Here is a tiny trained network, its code and every weight. The questions are about switching its units off for an input and a target symbol, where a switched-off unit gives its printed mean instead of its output.

import numpy as np


def w(rows, s, z=0):
    codes = np.array(rows[::2]) - 128.0
    scale = np.full(codes.shape[1], s)
    scale[-1] = z or s
    return codes * scale


def norm(h):
    return h / np.sqrt((h * h).mean(-1, keepdims=True) + 1e-5)


def f(y):
    return y / 2 * (1 + np.tanh(0.7978845608 * (y + 0.044715 * y**3)))


def softmax(a):
    e = np.exp(a - a.max(-1, keepdims=True))
    return e / e.sum(-1, keepdims=True)


def log_softmax(a):
    a = a - a.max(-1, keepdims=True)
    return a - np.log(np.exp(a).sum(-1, keepdims=True))


def net(x, mask):
    ids = ['αβεζθλμξπστφω'.index(c) for c in x.split()]
    T = len(ids)
    res = E[ids] + P[:T]
    u = 0
    for l in range(3):
        r = norm(res)
        for j in range(2):
            rows = slice(4 * j, 4 * j + 4)
            q, k, v = (r @ M[l][rows].T for M in (Q, K, V))
            z = softmax(np.where(np.tri(T) > 0, q @ k.T / 4**0.5, -1e9)) @ v
            o = O[l][rows]
            res = res + np.where(mask[u + j], z, o[:, -1]) @ o[:, :-1]
        u += 2
        y = f(norm(res) @ A[l][:, :-1].T + A[l][:, -1])
        res = res + np.where(mask[u : u + 8], y, B[l][:, -1]) @ B[l][:, :-1]
        u += 8
    return log_softmax(norm(res)[-1] @ U[:, :-1].T + U[:, -1])


Q, K, V, O, A, B = {}, {}, {}, {}, {}, {}
E = w([
[110,191,121,85,98],'α',
[116,136,254,130,123],'β',
[95,122,110,113,168],'ε',
[98,199,107,124,150],'ζ',
[67,140,154,222,216],'θ',
[158,107,168,82,86],'λ',
[176,95,154,92,182],'μ',
[107,128,84,95,145],'ξ',
[163,119,178,137,104],'π',
[121,60,148,104,132],'σ',
[124,187,164,170,142],'τ',
[35,106,162,72,156],'φ',
[164,80,82,163,120],'ω',
],0.037)
P = w([
[45,101,55,149,251],'0',
[117,154,190,103,138],'1',
[118,137,169,115,135],'2',
[119,128,153,124,126],'3',
[120,123,138,128,117],'4',
[122,118,127,130,106],'5',
[119,115,117,135,102],'6',
[118,110,108,139,97],'7',
[112,112,102,141,91],'8',
],0.02)
Q[0] = w([
[122,178,151,144,87],'0.h0',
[98,123,150,182,198],'0.h0',
[102,133,190,146,107],'0.h0',
[170,106,102,147,254],'0.h0',
[93,155,95,77,152],'0.h1',
[162,166,104,153,151],'0.h1',
[108,94,167,179,121],'0.h1',
[134,137,113,142,163],'0.h1',
],0.036)
K[0] = w([
[117,237,112,101,2],'0.h0',
[139,105,161,173,176],'0.h0',
[131,98,184,199,123],'0.h0',
[191,172,80,70,216],'0.h0',
[102,133,105,116,134],'0.h1',
[160,169,109,154,126],'0.h1',
[110,103,154,156,120],'0.h1',
[148,135,123,131,157],'0.h1',
],0.029)
V[0] = w([
[88,96,120,108,136],'0.h0',
[145,132,136,134,119],'0.h0',
[185,186,143,153,109],'0.h0',
[111,119,127,129,143],'0.h0',
[208,145,102,1,234],'0.h1',
[105,127,109,127,119],'0.h1',
[8,120,74,151,76],'0.h1',
[83,127,106,128,115],'0.h1',
],0.0092)
O[0] = w([
[128,113,81,125,122,193],'0.h0',
[126,135,150,133,130,103],'0.h0',
[135,153,191,133,125,3],'0.h0',
[129,124,94,122,119,176],'0.h0',
[82,107,3,104,83,155],'0.h1',
[132,138,115,118,146,101],'0.h1',
[152,157,104,86,200,36],'0.h1',
[129,143,104,105,153,93],'0.h1',
],0.012,0.0033)
A[0] = w([
[194,109,183,58,135,3],'0.n0',
[124,83,90,188,86,11],'0.n1',
[118,155,160,164,148,90],'0.n2',
[152,106,125,4,111,206],'0.n3',
[136,226,114,149,117,41],'0.n4',
[111,201,96,117,124,140],'0.n5',
[168,80,129,78,102,74],'0.n6',
[131,51,160,91,153,77],'0.n7',
],0.036,0.0052)
B[0] = w([
[4,110,175,147,127,168],'0.n0',
[216,83,109,99,112,252],'0.n1',
[156,161,86,172,74,163],'0.n2',
[74,74,225,189,135,216],'0.n3',
[123,187,160,53,91,143],'0.n4',
[90,211,135,137,81,150],'0.n5',
[182,156,184,130,150,210],'0.n6',
[95,114,187,129,207,212],'0.n7',
],0.04,0.02)
Q[1] = w([
[134,147,171,47,114],'1.h0',
[80,102,98,141,139],'1.h0',
[116,88,140,123,103],'1.h0',
[78,113,116,127,127],'1.h0',
[141,170,116,155,42],'1.h1',
[161,114,67,175,123],'1.h1',
[78,99,59,190,146],'1.h1',
[2,160,87,143,151],'1.h1',
],0.045)
K[1] = w([
[133,139,191,55,60],'1.h0',
[90,149,76,79,184],'1.h0',
[75,96,113,90,181],'1.h0',
[88,155,78,92,177],'1.h0',
[182,251,96,150,121],'1.h1',
[213,107,68,140,83],'1.h1',
[72,141,10,187,201],'1.h1',
[26,248,43,148,230],'1.h1',
],0.028)
V[1] = w([
[156,140,90,122,191],'1.h0',
[44,127,24,96,189],'1.h0',
[179,205,221,162,175],'1.h0',
[142,156,73,118,223],'1.h0',
[121,133,127,131,125],'1.h1',
[105,199,93,206,139],'1.h1',
[137,157,98,104,250],'1.h1',
[133,132,121,118,162],'1.h1',
],0.026)
O[1] = w([
[168,90,170,136,174,138],'1.h0',
[124,227,251,113,183,7],'1.h0',
[131,83,66,100,22,195],'1.h0',
[175,107,201,128,185,114],'1.h0',
[129,133,132,131,132,121],'1.h1',
[130,125,231,195,128,77],'1.h1',
[114,173,120,59,28,97],'1.h1',
[123,143,121,106,101,123],'1.h1',
],0.021,0.015)
A[1] = w([
[127,140,133,229,198,119],'1.n0',
[178,193,65,124,82,1],'1.n1',
[51,117,81,84,210,128],'1.n2',
[219,200,104,221,132,15],'1.n3',
[156,67,56,101,133,78],'1.n4',
[78,158,86,211,146,67],'1.n5',
[253,176,47,59,180,75],'1.n6',
[84,193,108,95,125,83],'1.n7',
],0.036,0.0055)
B[1] = w([
[175,148,136,178,89,205],'1.n0',
[152,125,94,22,245,171],'1.n1',
[71,141,156,201,137,142],'1.n2',
[129,109,60,222,70,153],'1.n3',
[134,187,94,133,191,235],'1.n4',
[178,133,105,176,106,164],'1.n5',
[255,90,39,15,190,251],'1.n6',
[73,181,178,103,135,138],'1.n7',
],0.05,0.025)
Q[2] = w([
[100,94,23,104,18],'2.h0',
[197,184,60,144,192],'2.h0',
[157,253,132,72,74],'2.h0',
[93,188,114,253,148],'2.h0',
[17,66,150,63,35],'2.h1',
[188,54,215,26,115],'2.h1',
[143,186,239,161,155],'2.h1',
[106,192,161,108,112],'2.h1',
],0.039)
K[2] = w([
[47,84,57,101,64],'2.h0',
[217,108,96,94,179],'2.h0',
[117,250,67,93,115],'2.h0',
[55,119,82,254,175],'2.h0',
[118,79,166,62,6],'2.h1',
[215,56,211,63,155],'2.h1',
[95,205,199,210,143],'2.h1',
[139,186,158,119,135],'2.h1',
],0.041)
V[2] = w([
[136,153,152,133,126],'2.h0',
[126,167,104,150,220],'2.h0',
[83,43,4,128,165],'2.h0',
[98,7,52,105,52],'2.h0',
[60,105,222,130,82],'2.h1',
[127,82,153,124,127],'2.h1',
[133,150,210,114,141],'2.h1',
[196,20,165,95,178],'2.h1',
],0.026)
O[2] = w([
[138,141,120,112,136,125],'2.h0',
[148,208,105,154,130,197],'2.h0',
[63,88,197,252,80,155],'2.h0',
[63,20,197,196,90,77],'2.h0',
[71,93,220,118,43,31],'2.h1',
[147,132,179,121,139,137],'2.h1',
[119,150,141,101,49,125],'2.h1',
[234,177,220,100,187,246],'2.h1',
],0.021,0.012)
A[2] = w([
[95,156,128,118,109,54],'2.n0',
[135,77,155,96,192,93],'2.n1',
[168,76,142,145,70,111],'2.n2',
[2,165,155,173,227,47],'2.n3',
[92,67,80,153,143,240],'2.n4',
[144,142,156,76,166,2],'2.n5',
[127,117,75,57,132,48],'2.n6',
[125,141,133,133,65,17],'2.n7',
],0.057,0.0067)
B[2] = w([
[161,157,92,74,114,144],'2.n0',
[74,167,44,151,94,254],'2.n1',
[129,131,110,42,197,187],'2.n2',
[50,82,252,254,145,213],'2.n3',
[129,208,169,123,190,185],'2.n4',
[80,47,108,125,141,216],'2.n5',
[211,137,205,108,168,243],'2.n6',
[139,56,85,139,107,157],'2.n7',
],0.063,0.022)
U = w([
[87,91,194,197,171,193],'α',
[52,65,166,43,166,48],'β',
[16,119,30,129,145,71],'ε',
[44,239,84,171,217,4],'ζ',
[66,242,163,62,125,122],'θ',
[113,211,104,119,60,162],'λ',
[149,116,71,236,76,113],'μ',
[187,103,121,102,189,168],'ξ',
[178,6,155,154,80,23],'π',
[174,116,199,95,40,108],'σ',
[123,95,103,107,50,131],'τ',
[64,141,95,121,29,245],'φ',
[201,209,223,164,131,2],'ω',
],0.017,0.0058)

Each question gives the input, a string of symbols that net reads in full, and the target symbol t.
The units are the heads (4 rows each of Q, K, V and O) and the neurons (one row each of A and B). Each row of codes is followed by its name. A weight is (code - 128) times the scale printed after its matrix; where a second scale follows, it is the last column's (O, A, B and U).
mask holds one flag per unit, layer by layer, with each layer's heads first. A switched-off unit (its flag False) gives its mean, the last column of its rows in O or B, instead of its output. The means were averaged over made-up inputs and are rounded, as every weight is.
A unit's drop is (log p(t) with every unit on - log p(t) with that unit switched off) / (log p(t) with every unit on - log p(t) with every unit switched off).
k most important neurons: the k neurons with the biggest drops, biggest first
top k neurons in layer l: the k neurons of layer l with the biggest drops, biggest first
heads that matter: for each layer, one digit per head in row order, 1 if its drop is at least 0.15 and else 0, layers parted by /
input μ ω σ σ ε ω ξ, target μ: top 3 neurons in layer 1 -> (1.n2 1.n6 1.n5)
input ω β π μ ω ω ω ω ε, target ω: 4 most important neurons -> (0.n3 0.n6 1.n0 0.n1)
input β φ π, target β: top 2 neurons in layer 1 -> (1.n4 1.n6)
input θ ξ ω β, target σ: top 3 neurons in layer 0 -> (0.n3 0.n6 0.n1)
input μ ω τ ω μ θ ε ω ε, target μ: heads that matter -> 01 / 01 / 00
input β μ ε, target β: 3 most important neurons -> (0.n1 0.n7 0.n3)
input τ ω ω τ ω ε, target ζ: heads that matter -> 01 / 01 / 01
input θ ω β, target σ: top 2 neurons in layer 0 -> (0.n6 0.n1)
input ω ω μ μ ω μ μ λ, target α: heads that matter -> 10 / 00 / 00
input ω ω ω θ β, target ω: 2 most important neurons -> (0.n2 0.n6)
input ξ σ σ μ ω ξ, target λ: heads that matter -> 01 / 10 / 11
input ω β ω θ β, target ω: top 2 neurons in layer 0 -> (0.n2 0.n3)
input β μ ε ω ω μ ω σ σ, target β: heads that matter -> 11 / 10 / 11
input λ μ ω ω α σ μ μ μ, target ζ: heads that matter -> 01 / 11 / 10
input ω μ μ β β τ ω α, target φ: 3 most important neurons -> (0.n3 1.n6 0.n5)
input φ β ω π, target φ: 3 most important neurons -> (1.n6 0.n1 0.n0)
input μ μ ω ω β μ, target ε: 2 most important neurons -> (0.n3 2.n1)
input μ ω μ σ μ ω α β β, target μ: 3 most important neurons -> (0.n2 1.n6 0.n6)
input μ ω σ β, target μ: top neuron in layer 0 -> (0.n6)
input ω ε μ θ μ μ π ω ζ, target θ: most important neuron -> (0.n4)
input ω ξ π, target ω: 3 most important neurons -> (0.n3 0.n6 1.n0)
input θ μ π, target σ: heads that matter -> 10 / 11 / 11
input μ β β β ω θ β μ σ, target α: heads that matter -> 01 / 00 / 00
input ω σ ω β μ ω μ ω ξ, target ω: heads that matter -> 01 / 10 / 10
input ε β ω μ ω β, target θ: heads that matter -> 00 / 10 / 10
input ω ω π μ ε, target ω: 2 most important neurons -> (0.n6 0.n3)
input σ ζ σ β, target π: 3 most important neurons -> (0.n4 0.n1 1.n4)
input ω ξ β τ θ π, target ω: 2 most important neurons -> (0.n2 0.n6)
input μ θ μ ω θ, target μ: top 2 neurons in layer 0 -> (0.n1 0.n6)
